Below are the code and all the weights of a small trained network. Each question names an input and a class and asks about switching units off, where a switched-off unit gives its printed mean instead of its output.

import numpy as np


def w(rows, s, z=0):
    codes = np.array(rows[::2]) - 128.0
    scale = np.full(codes.shape[1], s)
    scale[-1] = z or s
    return codes * scale


def f(y):
    return y / 2 * (1 + np.tanh(0.7978845608 * (y + 0.044715 * y**3)))


def log_softmax(a):
    a = a - a.max(-1, keepdims=True)
    return a - np.log(np.exp(a).sum(-1, keepdims=True))


def net(x, mask):
    res = np.array(x, float).reshape(1, 3) / 4 @ E
    y = f(res @ A[0][:, :-1].T + A[0][:, -1])
    res = res + np.where(mask, y, B[0][:, -1]) @ B[0][:, :-1]
    return log_softmax(res[-1] @ U[:, :-1].T + U[:, -1])


A, B = {}, {}
E = w([
[130,195,163,125,140,124,161],'x0',
[148,160,109,69,250,157,163],'x1',
[93,84,164,95,142,203,136],'x2',
],0.021)
A[0] = w([
[70,46,125,155,84,83,32,190],'n1',
[144,113,70,90,143,79,149,154],'n2',
[98,168,252,126,181,112,221,241],'n3',
[109,49,126,97,123,231,170,136],'n4',
[154,64,138,167,76,143,50,111],'n5',
[140,254,140,102,178,153,205,242],'n6',
[192,51,81,27,178,134,90,140],'n7',
[191,153,73,181,101,111,35,113],'n8',
[85,111,144,141,161,228,163,238],'n9',
[131,126,170,138,46,141,129,176],'n10',
[222,192,49,159,145,39,100,254],'n11',
[90,140,162,99,124,197,146,86],'n12',
],0.011,0.0039)
B[0] = w([
[245,154,100,48,95,184,83,255],'n1',
[103,110,131,218,194,106,133,158],'n2',
[165,170,114,56,104,177,114,220],'n3',
[145,116,119,163,104,77,95,216],'n4',
[199,184,25,50,137,179,101,222],'n5',
[228,254,124,61,180,195,125,250],'n6',
[23,191,166,140,144,82,127,204],'n7',
[134,44,99,151,83,47,105,205],'n8',
[130,146,97,112,28,112,56,207],'n9',
[111,139,132,39,123,174,142,211],'n10',
[176,102,146,193,175,81,84,252],'n11',
[170,102,126,186,38,79,157,172],'n12',
],0.0097,0.018)
U = w([
[173,233,117,28,122,210,100,182],'0',
[108,87,160,121,113,129,181,21],'1',
[100,131,162,182,96,59,43,254],'2',
[4,128,121,173,156,104,176,90],'3',
[146,187,134,177,205,118,154,17],'4',
[82,73,165,153,99,125,181,39],'5',
[190,75,92,153,56,119,120,140],'6',
],0.011,0.0033)

Each question gives the input, the list of numbers given to net, and the class t.
The units are the neurons (one row each of A and B). Each row of codes is followed by its name. A weight is (code - 128) times the scale printed after its matrix; where a second scale follows, it is the last column's (A, B and U).
mask holds one flag per neuron, in row order. A switched-off neuron (its flag False) gives its mean, the last column of its row in B, instead of its output. The means were averaged over made-up inputs and are rounded, as every weight is.
A unit's drop is (log p(t) with every unit on - log p(t) with that unit switched off) / (log p(t) with every unit on - log p(t) with every unit switched off).
The circuit of an input: a set's keep is (log p(t) with only the set's units on - log p(t) with every unit switched off) / (log p(t) with every unit on - log p(t) with every unit switched off). Starting from all 12 units, units are removed one at a time, each time the one whose removal leaves the highest keep (on an exact tie, the one counted first), for as long as the keep stays at least 0.8.
units of the circuit, in order: the units of the circuit, biggest drop first
unit that matters most: the unit with the biggest drop
top k neurons: the k neurons with the biggest drops, biggest first
drop when u is switched off: that unit's drop, to one decimal
input [3,-1,-3], class 2: units of the circuit, in order : n1; n5
input [-2,0,-3], class 6: unit that matters most : n7
input [8,-5,-6], class 2: top 3 neurons : n11; n1; n5
input [4,-8,-7], class 6: top 2 neurons : n8; n6
input [-7,1,7], class 2: units of the circuit, in order : n7; n6
input [0,-3,8], class 6: top 2 neurons : n6; n12
input [6,-1,-7], class 4: top 3 neurons : n11; n1; n6
input [0,-5,-4], class 6: top 2 neurons : n6; n8
input [4,-8,-6], class 6: top 2 neurons : n8; n6
input [5,-6,-7], class 6: drop when n7 is switched off : 0.2
input [-2,0,-8], class 2: drop when n6 is switched off : 0.0
input [-5,4,-4], class 2: drop when n5 is switched off : 0.1
